How the states are linked:
puz: g>nul, z>muz, y>sil, x>mev, i>fis, p>gek
piv: g>mam, z>nus, y>veg, x>tav, i>tos, p>let
vif: g>tev, z>vuz, y>zop, x>sok, i>leg, p>zok
vuf: g>puz, z>geg, y>tof, x>zer, i>sil, p>lis
zus: g>les, z>zom, y>ges, x>tos, i>gat, p>pil
ros: g>zom, z>fol, y>mam, x>let, i>pil, p>pog
les: g>pid, z>gor, y>gat, x>tum, i>sog, p>lav
nos: g>bas, z>gez, y>les, x>pil, i>pid, p>gor
gem: g>zap, z>zop, y>nul, x>gek, i>vuz, p>ked
pil: g>lav, z>zus, y>tum, x>vog, i>mik, p>ges
mik: g>gez, z>gat, y>zom, x>pog, i>gor, p>baz
gek: g>kal, z>puz, y>vap, x>lon, i>fav, p>sil
bel: g>tep, z>mov, y>zut, x>zap, i>far, p>kiv
kiv: g>biz, z>bel, y>dok, x>dom, i>tav, p>zut
vog: g>fol, z>tos, y>nus, x>tep, i>pog, p>tur
gat: g>sog, z>lav, y>baz, x>ros, i>nos, p>mik
laz: g>nus, z>liv, y>biz, x>zut, i>let, p>tep
tum: g>mik, z>ges, y>ros, x>nus, i>zom, p>fol
vap: g>fav, z>sil, y>geg, x>bas, i>muz, p>ket
tos: g>tum, z>nek, y>tur, x>laz, i>ros, p>vog
mov: g>laz, z>nim, y>kiv, x>leg, i>biz, p>bel
nud: g>lis, z>bas, y>zer, x>gat, i>mev, p>pid
tav: g>vum, z>far, y>mov, x>tev, i>laz, p>nim
lav: g>zer, z>les, y>mik, x>fol, i>gez, p>gat
kal: g>vif, z>nul, y>fav, x>ket, i>zop, p>fis
fav: g>zop, z>fis, y>muz, x>vuf, i>ked, p>sok
gez: g>gok, z>sog, y>gor, x>zus, i>nud, p>nos
geg: g>muz, z>ket, y>lis, x>pid, i>gek, p>vuf
ges: g>gat, z>pil, y>fol, x>tur, i>baz, p>tum
zok: g>gad, z>vif, y>gem, x>muz, i>zap, p>zop
zut: g>far, z>kiv, y>kag, x>vuz, i>nim, p>dok
tep: g>piv, z>laz, y>far, x>dok, i>veg, p>biz
mak: g>mov, z>kag, y>gad, x>zop, i>kiv, p>tev
nus: g>pog, z>tur, y>let, x>far, i>nek, p>piv
leg: g>zut, z>gad, y>dom, x>nul, i>kag, p>zap
sil: g>fis, z>gek, y>ket, x>gok, i>sok, p>vap
kag: g>nim, z>dok, y>tev, x>zok, i>bel, p>mak
zer: g>mev, z>pid, y>gez, x>baz, i>gok, p>sog
lis: g>gek, z>vuf, y>mev, x>sog, i>vap, p>tof
liv: g>tur, z>vum, y>tep, x>kiv, i>piv, p>laz
ket: g>sok, z>vap, y>vuf, x>nud, i>puz, p>geg
pid: g>tof, z>nud, y>sog, x>mik, i>lon, p>zer
vuz: g>mak, z>dom, y>zok, x>fav, i>gad, p>vif
gok: g>geg, z>lon, y>nud, x>les, i>lis, p>bas
far: g>veg, z>biz, y>nim, x>mak, i>liv, p>tav
gad: g>kiv, z>tev, y>zap, x>ked, i>dok, p>leg
dok: g>tav, z>zut, y>mak, x>vif, i>mov, p>kag
zom: g>gor, z>baz, y>pil, x>nek, i>lav, p>zus
fol: g>baz, z>tum, y>pog, x>piv, i>zus, p>ros
bas: g>vuf, z>gok, y>pid, x>lav, i>tof, p>nud
nim: g>liv, z>tav, y>bel, x>gad, i>tep, p>mov
mev: g>vap, z>tof, y>gok, x>nos, i>geg, p>lon
nul: g>vuz, z>ked, y>fis, x>vap, i>zok, p>kal
zop: g>leg, z>zok, y>ked, x>puz, i>dom, p>gem
veg: g>tos, z>let, y>liv, x>mov, i>tur, p>vum
tev: g>bel, z>mak, y>leg, x>gem, i>zut, p>gad
fis: g>zok, z>kal, y>sok, x>geg, i>gem, p>fav
biz: g>let, z>tep, y>tav, x>kag, i>vum, p>far
lon: g>ket, z>mev, y>bas, x>gor, i>vuf, p>gok
sog: g>lon, z>zer, y>nos, x>zom, i>bas, p>gez
dom: g>kag, z>zap, y>vif, x>fis, i>tev, p>vuz
ked: g>dom, z>gem, y>kal, x>sil, i>vif, p>nul
let: g>nek, z>piv, y>vum, x>nim, i>vog, p>veg
baz: g>nos, z>mik, y>zus, x>mam, i>les, p>zom
muz: g>ked, z>sok, y>gek, x>tof, i>kal, p>puz
nek: g>ges, z>mam, y>vog, x>liv, i>fol, p>tos
sok: g>gem, z>fav, y>puz, x>lis, i>nul, p>muz
zap: g>dok, z>leg, y>vuz, x>kal, i>mak, p>dom
tof: g>sil, z>lis, y>lon, x>gez, i>ket, p>mev
pog: g>zus, z>ros, y>nek, x>veg, i>ges, p>mam
gor: g>nud, z>nos, y>lav, x>ges, i>zer, p>les
vum: g>vog, z>veg, y>laz, x>bel, i>nus, p>liv
tur: g>ros, z>vog, y>piv, x>biz, i>mam, p>nus
mam: g>pil, z>pog, y>tos, x>vum, i>tum, p>nek

The rows follow the links: the fewer symbols apart two states are, the more alike their rows tend to be.

Each row is also shifted at random along 5 hidden directions that mean nothing.

Name the state of each row.
[-32, 14, -2, -97, 30, 45, -31, -47, -16, 75, 17, -67, -110, -32, -77, -57, -45, 28, 88, -47, -46, 9, -84, -49, 104, 64, 20, -42, -63]: lon
[260, -126, -58, 119, -32, -148, 34, 91, 168, 70, -148, 36, 17, 51, 1, -41, 8, 98, 38, -12, 102, 11, -108, -104, -77, 114, -64, -37, -6]: bas
[81, 44, -32, -32, 59, -23, 142, 49, -45, 139, 128, 112, -60, -65, -35, 9, 75, -4, -26, -47, -6, -3, 43, -24, -8, -32, 18, -58, -26]: gem
[201, -1, -31, -43, 25, -1, 74, 19, -25, -25, 40, 59, -78, -57, -57, 21, 3, 30, 28, -46, -77, 0, -38, -74, 28, 36, 17, -56, -44]: vap
[-4, 27, -38, -43, 51, -24, 89, 46, -68, 99, 115, 63, -75, -66, -75, -3, 37, 16, 31, -59, -44, 0, -12, -50, 32, 11, 35, -72, -44]: fis
[20, -18, 25, 174, -40, 98, -11, 20, -95, 120, 158, 39, 82, 32, 96, 69, 37, -2, -76, 18, -9, 2, 61, 76, -113, -56, -2, 63, 77]: liv
[0, -75, -9, 26, -26, -92, -66, 38, -19, 153, 19, -77, -25, 46, -35, -80, -53, 56, 90, -13, 37, 9, -115, -51, 24, 108, 21, -30, -23]: sog
[-45, 2, -28, -33, 37, 26, 4, 3, -19, 182, 68, -24, -102, -38, -78, -52, -6, 50, 86, -68, -26, 14, -83, -58, 67, 68, 12, -62, -57]: geg
[-59, 81, -7, -123, 52, -75, 103, 10, 11, -134, -31, 77, 5, -47, -11, 16, 56, -78, -64, 15, 20, -19, 113, 30, 16, -92, 17, -15, -7]: gad
[53, 11, -65, 121, 41, 79, 124, 26, 243, 37, -143, 145, 33, -40, 41, 59, 127, 39, -72, -32, 85, 14, 61, -10, -100, -56, -133, -11, 13]: leg
[-297, 81, 43, -10, 4, 314, -146, -166, 66, -157, -94, -97, 8, -34, 20, 63, -39, -23, 4, 0, -90, 18, 33, 90, 65, -65, -53, 77, 9]: piv
[28, -51, -3, -63, -10, -132, -39, 13, 34, 70, -65, -81, -37, 36, -43, -103, -52, 25, 80, -2, 58, 2, -95, -56, 52, 95, 16, -35, -38]: zer
[-124, -44, -61, -55, 31, -286, 53, 120, 87, 123, -87, 0, -21, 19, -90, -127, 17, 31, 78, -21, 146, 5, -69, -90, 29, 87, 13, -97, -50]: puz
[-11, -30, 41, 45, -71, 109, -150, -62, -61, -260, -36, -91, 56, 31, 23, 79, -98, 3, 23, 43, -126, -4, -31, 23, 7, 18, 17, 68, 33]: tum
[-8, -52, -4, 200, -58, 18, -22, 61, -41, -72, 45, 53, 133, 42, 79, 104, 25, 12, -65, 40, -14, -4, 45, 40, -135, -40, -12, 53, 82]: laz
[-77, -36, 40, -154, -20, -187, -100, -33, 84, -37, -189, -159, 1, 87, -9, -156, -88, -32, 58, 58, 134, -3, -61, -1, 88, 70, 13, 12, -25]: mik
[-95, 22, 6, 39, -27, -8, -10, 26, -104, -251, 43, 45, 93, -8, 22, 110, 2, -50, -58, 44, -82, -17, 89, 46, -48, -73, 43, 35, 48]: nim
[126, 50, 8, -165, 38, 41, 31, -50, -97, -84, 66, -7, -124, -74, -82, 3, -44, -10, 48, -44, -133, -6, -29, -50, 113, 22, 56, -46, -65]: vuf
[-56, 110, -25, -43, 56, 221, 67, -65, 4, -235, -1, 98, -40, -126, -38, 144, 47, -21, -36, -45, -165, 1, 83, 9, 33, -98, -22, -12, -21]: zap
[73, -52, 22, -46, -35, -84, -76, -11, 2, -52, -69, -92, -12, 50, -18, -60, -80, 14, 56, 24, 9, 1, -79, -33, 43, 76, 22, 5, -17]: les
[17, -31, 51, -110, -16, -128, -68, -48, 87, 146, -117, -142, -16, 93, 38, -172, -54, -26, 23, 46, 170, 4, -47, 23, 57, 55, -12, 26, -15]: baz
[-98, 1, 19, 87, -27, -11, -11, 37, -110, 25, 121, 24, 85, 30, 58, 46, 23, -33, -60, 39, 3, -10, 72, 68, -74, -62, 31, 44, 63]: biz
[67, 40, -14, -112, 48, 63, 36, -42, -12, 19, 28, 1, -118, -71, -76, -17, -10, 18, 55, -58, -76, 4, -46, -57, 93, 28, 13, -55, -64]: ket
[-16, -17, 47, 40, -46, 67, -98, -54, 11, -65, -49, -68, 57, 55, 69, 9, -38, -19, -27, 49, 9, 6, 12, 60, -20, -15, -20, 73, 42]: mam
[-28, 104, 58, -107, 44, 88, 54, -88, 4, 91, 42, 7, -17, -13, 74, -27, 52, -95, -104, 23, 64, -4, 130, 111, 19, -120, -14, 51, 15]: tav

In each set, the symbols that take the first to the second take the third to the fourth, perhaps in another order. Give the fourth.
Answers are names.
A [152, 32, -51, -10, 45, 90, 106, 6, 16, -55, 31, 112, -74, -95, -54, 74, 44, 33, 4, -65, -100, 2, 0, -65, 9, -9, -20, -56, -40]
B [-59, 84, -30, -97, 67, 78, 84, -15, -53, -66, 68, 71, -83, -111, -80, 54, 37, -17, 9, -61, -108, -6, 36, -25, 65, -43, 27, -54, -45]
C [140, -2, -59, -48, 43, -161, 143, 84, 89, -17, -70, 108, -25, -31, -44, -18, 62, 11, -11, -22, 59, -8, 11, -72, -18, 5, -14, -74, -33]
D zop

A [54, 17, -9, -69, 37, 88, 0, -54, 29, 117, 6, -36, -116, -45, -59, -47, -20, 40, 71, -59, -35, 12, -78, -50, 85, 58, -10, -43, -62]
B [70, -14, -30, -20, 8, 12, 4, 19, -71, -38, 60, 6, -75, -47, -84, 24, -29, 43, 73, -48, -115, 0, -72, -78, 51, 61, 38, -56, -43]
C [-153, 118, 11, -126, 62, 65, 65, -47, -48, -55, 57, 45, -35, -70, -18, 25, 48, -82, -52, -11, -33, -9, 110, 54, 51, -105, 21, -5, -14]
D dok

A [-18, 16, -54, -25, 56, -75, 114, 65, 41, 126, 22, 78, -49, -46, -57, -31, 65, 22, 14, -50, 45, 2, 0, -51, 2, 10, -4, -72, -38]
B [-15, 1, -76, 18, 38, 21, 58, 35, 101, -69, -85, 68, -46, -70, -81, 39, 33, 62, 51, -62, -46, 10, -44, -88, 14, 33, -39, -70, -47]
C [-126, -12, 19, 118, -37, 60, -57, 3, -19, -8, 22, -9, 93, 39, 65, 49, 10, -8, -41, 32, 7, 1, 43, 62, -67, -43, -13, 57, 61]
D tep

A [236, 24, 13, -113, 32, 106, 26, -91, 66, 27, -47, -19, -120, -40, -23, -33, -25, 17, 29, -38, -40, 9, -47, -41, 84, 33, -30, -20, -58]
B [63, -100, -42, 83, -26, -108, -31, 70, 60, 91, -58, -28, -3, 42, -36, -54, -32, 86, 83, -19, 44, 12, -122, -85, -19, 118, -14, -43, -19]
C [-42, -25, -59, 68, 6, -206, 110, 156, -48, -12, 62, 124, 69, -6, -20, 35, 71, -1, -33, 9, 43, -15, 50, -32, -92, -22, 36, -50, 24]
D vuz

A [30, -23, -74, 43, 31, -81, 96, 89, 53, 57, -7, 88, -25, -37, -60, 7, 53, 56, 32, -51, 14, 4, -31, -81, -27, 36, -14, -75, -30]
B [18, -1, -72, 50, 15, -67, 99, 95, 30, -236, -54, 143, 45, -56, -46, 111, 55, 17, -20, -12, -63, -10, 38, -60, -57, -27, -5, -50, 1]
C [-44, -18, 19, -69, -4, 26, -93, -59, 42, 41, -73, -122, -63, 17, -42, -79, -70, 29, 90, -15, 1, 12, -97, -29, 90, 80, -4, -7, -42]
D gok

A [161, -46, -20, 96, 3, 148, -19, -36, 94, 249, 3, -22, -77, -5, 0, -27, -3, 100, 55, -65, 4, 28, -110, -50, -2, 81, -71, -15, -27]
B [189, -34, 53, -50, -40, -40, -54, -45, -23, 19, -17, -81, -8, 61, 45, -61, -64, -14, 1, 40, 33, -6, -32, 13, 18, 38, 16, 39, 7]
C [107, 26, 95, -134, -29, 17, -70, -93, -144, 10, 97, -109, -26, 45, 54, -55, -77, -79, -29, 52, -18, -18, 21, 75, 63, -21, 65, 63, 13]
D nus

A [95, 59, -8, -105, 43, -133, 147, 27, 73, -152, -92, 112, 34, -22, 29, 10, 75, -81, -109, 38, 76, -20, 133, 21, -30, -100, -18, -6, 6]
B [12, -47, -60, -24, 9, -166, 28, 76, 78, -43, -107, 12, -28, -7, -82, -45, -8, 48, 76, -21, 32, 5, -83, -101, 24, 84, 3, -75, -44]
C [-10, 5, -55, -11, 28, 63, 15, 3, 44, -96, -50, 23, -69, -73, -97, 41, -10, 62, 80, -64, -106, 11, -73, -90, 52, 54, -10, -63, -51]
D mik

A [148, -32, 45, -37, -18, 1, -50, -57, 31, 171, -20, -91, -40, 59, 38, -99, -44, 8, 17, 10, 69, 6, -58, 11, 30, 50, -14, 24, -9]
B [-119, -57, -12, 160, -42, -78, -29, 73, 63, -10, -62, 18, 140, 70, 69, 24, 33, 5, -48, 53, 101, 1, 37, 40, -117, -20, -36, 42, 70]
C [123, -23, -38, 60, 4, 123, 3, -2, -28, 28, 63, 27, -78, -55, -58, 53, -14, 79, 69, -72, -127, 13, -86, -79, 19, 63, -4, -40, -34]
D tum

A [45, -58, 14, -12, -48, -62, -87, 12, -141, -55, 72, -80, -20, 29, -44, -15, -94, 24, 82, 7, -87, -6, -94, -43, 41, 86, 79, -12, -12]
B [302, 19, 56, -105, 0, 134, -20, -127, 9, -19, -20, -55, -91, -10, 26, -24, -57, -6, -4, -3, -55, 3, -31, 4, 69, 13, -16, 29, -30]
C [-90, 51, -12, 46, 34, 65, 73, 17, -6, 117, 83, 78, 16, -34, 27, 33, 82, -19, -59, -20, 23, 1, 82, 47, -45, -78, -20, -2, 18]
D gad

A [-104, 32, 104, -216, -9, -173, -73, -66, -76, 163, 19, -173, -10, 100, 47, -194, -68, -114, -19, 83, 167, -15, 30, 97, 95, -9, 70, 53, -1]
B [-163, 78, 75, -132, -2, 7, -53, -71, -132, -91, 69, -72, 23, 15, 33, -16, -34, -113, -51, 61, -13, -18, 97, 110, 54, -86, 68, 59, 24]
C [-163, 72, -42, -5, 59, 128, 61, -13, 31, -34, 15, 75, -38, -96, -51, 71, 61, 8, 1, -56, -70, 6, 39, -8, 23, -54, -24, -39, -26]
D muz

A [-178, -7, -5, 211, -37, 238, -89, -22, -9, -93, 28, 15, 92, -8, 49, 145, 12, 37, -18, 0, -104, 14, 25, 53, -79, -44, -44, 64, 62]
B [-103, 67, 70, -143, 0, -56, -25, -61, -59, -91, -9, -60, 34, 32, 51, -41, -21, -116, -70, 70, 53, -19, 106, 100, 38, -86, 37, 55, 25]
C [-225, 58, -38, -54, 50, -14, 48, 49, -132, 2, 143, 45, -51, -80, -99, 30, 24, -12, 41, -50, -87, -6, 17, -27, 50, -19, 69, -68, -31]
D vuz

A [50, 65, 11, -29, 33, 15, 98, -10, 37, 3, 7, 84, 24, -17, 60, 26, 78, -65, -109, 23, 54, -8, 125, 61, -42, -104, -29, 22, 24]
B [-160, -10, -21, 99, 8, -78, 44, 66, 89, 156, -30, 46, 84, 39, 52, -27, 84, -8, -57, 18, 154, 5, 62, 43, -90, -44, -46, 9, 43]
C [23, 79, -23, -76, 58, 30, 113, 17, -103, -71, 124, 107, -54, -96, -51, 68, 48, -33, -27, -40, -101, -11, 67, -15, 23, -64, 44, -45, -26]
D vif

A [7, -52, -37, -7, -5, -85, -26, 30, 75, 19, -96, -43, -36, 13, -62, -58, -37, 60, 90, -21, 27, 7, -106, -83, 36, 101, -10, -48, -42]
B [187, -77, 38, 38, -75, -90, -73, 6, -23, -137, -59, -56, 73, 86, 61, -1, -72, -4, -17, 68, 11, -10, -29, 2, -43, 34, 14, 54, 39]
C [284, -37, 19, -50, -7, 3, -4, -65, 167, -3, -174, -40, -43, 33, 31, -65, -34, 24, 7, 6, 66, 10, -56, -32, 19, 56, -67, 12, -28]
D tos

A [-12, -4, 19, 50, -16, -66, 30, 23, 53, 58, -36, 28, 90, 54, 90, -16, 47, -42, -88, 52, 129, -2, 82, 70, -85, -64, -30, 48, 55]
B [-140, 62, -42, -86, 76, -49, 106, 18, 120, 40, -83, 62, -44, -56, -50, -35, 71, -14, 1, -39, 71, 4, 41, -24, 36, -30, -32, -58, -43]
C [-41, 5, -34, 134, -10, 60, 40, 61, -59, -168, 68, 116, 79, -40, 14, 157, 49, 6, -53, 0, -102, -5, 69, 12, -91, -65, 4, 8, 47]
D puz

